Below are the code and all the weights of a small trained network. Each question names an input and a class and asks about switching units off, where a switched-off unit gives its printed mean instead of its output.

import numpy as np


def w(rows, s, z=0):
    codes = np.array(rows[::2]) - 128.0
    scale = np.full(codes.shape[1], s)
    scale[-1] = z or s
    return codes * scale


def f(y):
    return np.maximum(y, 0)


def log_softmax(a):
    a = a - a.max(-1, keepdims=True)
    return a - np.log(np.exp(a).sum(-1, keepdims=True))


def net(x, mask):
    res = np.array(x, float).reshape(1, 6) / 4 @ E
    y = f(res @ A[0][:, :-1].T + A[0][:, -1])
    res = res + np.where(mask, y, B[0][:, -1]) @ B[0][:, :-1]
    return log_softmax(res[-1] @ U[:, :-1].T + U[:, -1])


A, B = {}, {}
E = w([
[122,222,76,192,85,164,221,166],'x0',
[122,125,125,131,117,137,119,127],'x1',
[239,182,159,116,142,222,55,168],'x2',
[197,45,19,168,105,72,132,211],'x3',
[117,116,117,133,105,155,112,125],'x4',
[203,142,146,33,3,77,169,77],'x5',
],0.011)
A[0] = w([
[121,198,78,160,77,164,205,144,3],'neuron 0',
[91,180,158,132,130,132,120,72,101],'neuron 1',
[123,177,127,173,76,178,219,150,47],'neuron 2',
[222,185,145,129,124,169,94,150,80],'neuron 3',
[75,138,121,116,133,79,148,62,32],'neuron 4',
[127,16,146,79,138,133,84,69,86],'neuron 5',
[145,47,161,77,151,100,67,84,63],'neuron 6',
[150,88,117,145,75,75,101,185,125],'neuron 7',
[83,136,232,116,174,183,157,132,97],'neuron 8',
[222,58,76,163,108,83,158,169,127],'neuron 9',
[116,170,123,104,130,149,138,80,82],'neuron 10',
[107,216,102,144,82,143,199,192,15],'neuron 11',
[39,102,101,171,73,66,199,58,120],'neuron 12',
[160,145,146,113,69,92,86,112,140],'neuron 13',
[178,202,147,137,75,196,100,204,127],'neuron 14',
[170,93,67,133,115,106,130,200,134],'neuron 15',
[169,135,109,11,70,113,154,124,36],'neuron 16',
[204,145,177,119,120,149,74,145,32],'neuron 17',
[169,141,134,103,37,104,136,86,42],'neuron 18',
[122,159,106,125,137,147,136,70,30],'neuron 19',
[166,123,139,95,76,145,160,98,84],'neuron 20',
[72,103,105,229,218,152,96,141,48],'neuron 21',
[131,133,125,114,49,64,137,73,43],'neuron 22',
[83,178,219,100,118,154,138,63,184],'neuron 23',
[84,206,184,91,112,147,122,71,169],'neuron 24',
[45,73,137,128,74,94,171,147,101],'neuron 25',
],0.012,0.0036)
B[0] = w([
[102,72,230,92,145,10,154,205,201],'neuron 0',
[142,106,52,175,80,177,164,168,175],'neuron 1',
[98,98,186,82,110,48,127,254,198],'neuron 2',
[157,59,73,67,200,142,215,60,195],'neuron 3',
[169,112,139,79,135,198,179,85,176],'neuron 4',
[125,117,218,98,119,17,158,185,201],'neuron 5',
[130,54,197,93,112,2,142,249,202],'neuron 6',
[164,119,126,176,61,188,147,174,188],'neuron 7',
[141,163,114,200,108,119,135,141,199],'neuron 8',
[177,84,53,184,39,182,120,165,225],'neuron 9',
[134,119,88,166,94,95,144,133,157],'neuron 10',
[80,115,207,95,118,32,88,193,201],'neuron 11',
[204,83,117,45,213,205,206,40,236],'neuron 12',
[36,144,113,159,178,117,98,135,173],'neuron 13',
[163,66,111,76,185,146,192,33,206],'neuron 14',
[167,136,81,187,35,201,75,127,206],'neuron 15',
[66,210,91,163,165,103,120,129,198],'neuron 16',
[208,107,166,72,202,155,222,48,182],'neuron 17',
[82,213,87,165,192,113,47,108,191],'neuron 18',
[137,117,86,174,56,152,93,147,144],'neuron 19',
[99,219,98,173,175,120,64,105,172],'neuron 20',
[64,226,81,141,206,82,30,79,252],'neuron 21',
[76,226,143,146,202,95,71,100,189],'neuron 22',
[163,80,73,214,60,152,157,176,214],'neuron 23',
[187,108,97,224,54,159,133,154,204],'neuron 24',
[195,107,94,63,140,212,200,53,196],'neuron 25',
],0.0089,0.018)
U = w([
[157,134,87,208,1,173,119,148,139],'0',
[170,114,146,65,180,166,185,46,101],'1',
[112,116,242,96,99,47,114,201,175],'2',
[60,242,98,186,210,126,47,99,2],'3',
],0.013,0.0045)

Each question gives the input, the list of numbers given to net, and the class t.
The units are the neurons (one row each of A and B). Each row of codes is followed by its name. A weight is (code - 128) times the scale printed after its matrix; where a second scale follows, it is the last column's (A, B and U).
mask holds one flag per neuron, in row order. A switched-off neuron (its flag False) gives its mean, the last column of its row in B, instead of its output. The means were averaged over made-up inputs and are rounded, as every weight is.
A unit's drop is (log p(t) with every unit on - log p(t) with that unit switched off) / (log p(t) with every unit on - log p(t) with every unit switched off).
The circuit of an input: a set's keep is (log p(t) with only the set's units on - log p(t) with every unit switched off) / (log p(t) with every unit on - log p(t) with every unit switched off). Starting from the 12 units with the biggest drops (on a tie, the unit counted first), units are removed one at a time, each time the one whose removal leaves the highest keep (on an exact tie, the one counted first), for as long as the keep stays at least 0.8.
circuit, biggest first: the units of the circuit, biggest drop first
most important unit: the unit with the biggest drop
k most important neurons: the k neurons with the biggest drops, biggest first
drop of u: that unit's drop, to one decimal
input [-6,3,-3,-6,-8,4], class 0: circuit, biggest first => neuron 23
input [1,5,-8,2,7,8], class 1: 3 most important neurons => neuron 12; neuron 25; neuron 21
input [8,6,-6,-3,-4,-2], class 2: 3 most important neurons => neuron 2; neuron 11; neuron 0
input [4,-3,-4,7,1,8], class 3: 4 most important neurons => neuron 22; neuron 18; neuron 16; neuron 20
input [-3,1,6,-7,0,-5], class 0: 2 most important neurons => neuron 23; neuron 24
input [6,4,-5,1,8,3], class 2: 3 most important neurons => neuron 0; neuron 2; neuron 11
input [2,3,-3,-3,-8,4], class 3: 2 most important neurons => neuron 22; neuron 9
input [0,3,-6,-5,-2,-4], class 1: 4 most important neurons => neuron 12; neuron 9; neuron 15; neuron 4
input [-1,-7,3,-7,4,8], class 3: 2 most important neurons => neuron 18; neuron 16
input [-7,-4,0,-6,0,7], class 2: 4 most important neurons => neuron 6; neuron 5; neuron 21; neuron 9
input [6,-3,3,-1,1,6], class 2: 3 most important neurons => neuron 0; neuron 2; neuron 21
input [1,4,1,-1,-4,-1], class 0: 4 most important neurons => neuron 12; neuron 21; neuron 17; neuron 22
input [-7,-8,-8,-2,7,-8], class 1: 3 most important neurons => neuron 12; neuron 25; neuron 4
input [4,-5,4,-2,5,-2], class 1: most important unit => neuron 14
input [-5,-4,-4,4,6,-4], class 2: drop of neuron 5 => 3.4
input [3,3,-5,-1,-3,-1], class 1: drop of neuron 16 => 0.0
input [5,0,1,6,-7,-7], class 3: drop of neuron 24 => 1.1
